Below is a small trained network, with its code and all its weights. Each question gives an input and a class and asks what happens when units are switched off, that is, made to give their printed mean instead of their output.

import numpy as np


def w(rows, s, z=0):
    codes = np.array(rows[::2]) - 128.0
    scale = np.full(codes.shape[1], s)
    scale[-1] = z or s
    return codes * scale


def norm(h):
    return h / np.sqrt((h * h).mean(-1, keepdims=True) + 1e-5)


def f(y):
    return np.maximum(y, 0)


def log_softmax(a):
    a = a - a.max(-1, keepdims=True)
    return a - np.log(np.exp(a).sum(-1, keepdims=True))


def net(x, mask):
    res = np.array(x, float).reshape(1, 5) / 4 @ E
    u = 0
    for l in range(2):
        y = f(norm(res) @ A[l][:, :-1].T + A[l][:, -1])
        res = res + np.where(mask[u : u + 14], y, B[l][:, -1]) @ B[l][:, :-1]
        u += 14
    return log_softmax(norm(res)[-1] @ U[:, :-1].T + U[:, -1])


A, B = {}, {}
E = w([
[129,128,126],'x0',
[101,23,131],'x1',
[125,128,129],'x2',
[80,163,104],'x3',
[77,177,251],'x4',
],0.0023)
A[0] = w([
[190,114,178,82],'L0N1',
[1,150,56,207],'L0N2',
[94,158,157,158],'L0N3',
[75,101,161,5],'L0N4',
[126,132,105,95],'L0N5',
[82,57,145,69],'L0N6',
[95,161,138,64],'L0N7',
[201,112,111,193],'L0N8',
[186,195,121,45],'L0N9',
[68,135,101,72],'L0N10',
[52,153,109,165],'L0N11',
[70,79,130,45],'L0N12',
[83,113,44,102],'L0N13',
[149,185,159,76],'L0N14',
],0.0057,0.0022)
B[0] = w([
[211,39,194,160],'L0N1',
[235,21,224,252],'L0N2',
[162,132,67,199],'L0N3',
[136,210,55,149],'L0N4',
[199,161,188,140],'L0N5',
[63,187,103,184],'L0N6',
[191,153,106,152],'L0N7',
[165,116,232,223],'L0N8',
[22,214,92,179],'L0N9',
[179,22,242,147],'L0N10',
[188,15,225,198],'L0N11',
[59,167,54,160],'L0N12',
[204,157,106,200],'L0N13',
[86,101,2,177],'L0N14',
],0.0028,0.0027)
A[1] = w([
[134,98,68,187],'L1N1',
[103,2,132,57],'L1N2',
[78,136,177,239],'L1N3',
[123,102,84,176],'L1N4',
[115,180,104,175],'L1N5',
[82,142,176,227],'L1N6',
[167,120,144,131],'L1N7',
[68,104,145,248],'L1N8',
[137,106,63,160],'L1N9',
[93,100,118,40],'L1N10',
[193,111,144,160],'L1N11',
[166,137,168,202],'L1N12',
[118,187,92,135],'L1N13',
[41,80,90,122],'L1N14',
],0.0081,0.0013)
B[1] = w([
[183,164,147,178],'L1N1',
[36,205,117,254],'L1N2',
[216,76,94,194],'L1N3',
[173,167,116,161],'L1N4',
[45,123,91,167],'L1N5',
[226,86,99,191],'L1N6',
[62,107,161,191],'L1N7',
[161,197,51,175],'L1N8',
[210,132,146,175],'L1N9',
[32,198,104,139],'L1N10',
[53,84,192,235],'L1N11',
[77,77,104,220],'L1N12',
[41,151,125,170],'L1N13',
[49,254,127,156],'L1N14',
],0.0043,0.0041)
U = w([
[1,250,50,164],'0',
[62,82,159,252],'1',
[218,54,108,122],'2',
[37,24,194,6],'3',
],0.0051,0.0022)

Each question gives the input, the list of numbers given to net, and the class t.
The units are the neurons (one row each of A and B). Each row of codes is followed by its name. A weight is (code - 128) times the scale printed after its matrix; where a second scale follows, it is the last column's (A, B and U).
mask holds one flag per neuron, layer by layer. A switched-off neuron (its flag False) gives its mean, the last column of its row in B, instead of its output. The means were averaged over made-up inputs and are rounded, as every weight is.
A unit's drop is (log p(t) with every unit on - log p(t) with that unit switched off) / (log p(t) with every unit on - log p(t) with every unit switched off).
most important unit: the unit with the biggest drop
top k neurons: the k neurons with the biggest drops, biggest first
k most important neurons of layer l: the k neurons of layer l with the biggest drops, biggest first
drop when u is switched off: that unit's drop, to one decimal
input [3,6,5,5,-6], class 0: top 4 neurons : L1N2; L1N3; L1N6; L1N14
input [4,-1,-5,-6,-4], class 3: most important unit : L0N8
input [6,-6,2,-4,8], class 2: 2 most important neurons of layer 1 : L1N2; L1N6
input [3,-1,-5,-3,6], class 2: 2 most important neurons of layer 1 : L1N6; L1N3
input [5,-5,0,-8,-6], class 3: top 2 neurons : L0N8; L1N11
input [2,1,0,-1,1], class 0: 3 most important neurons of layer 0 : L0N8; L0N2; L0N12
input [-7,5,-3,-4,6], class 2: top 2 neurons : L1N3; L1N6
input [0,4,2,1,4], class 0: top 2 neurons : L0N8; L1N14
input [-5,6,3,1,7], class 2: 2 most important neurons of layer 0 : L0N14; L0N4
input [5,2,4,-6,6], class 2: 2 most important neurons of layer 0 : L0N2; L0N11
input [8,8,4,-7,-3], class 0: top 2 neurons : L1N2; L0N2
input [-3,5,5,0,-5], class 0: top 2 neurons : L1N2; L0N11
input [-1,2,1,1,0], class 0: 4 most important neurons of layer 0 : L0N12; L0N6; L0N8; L0N1
input [6,1,-4,-2,5], class 2: most important unit : L0N2
input [-5,4,-5,-3,8], class 2: drop when L0N2 is switched off : 0.2
input [6,-3,5,6,7], class 2: drop when L1N3 is switched off : 0.1
input [-2,-5,-3,2,8], class 2: drop when L1N14 is switched off : 0.1
input [1,-2,3,5,7], class 2: drop when L0N9 is switched off : 0.0
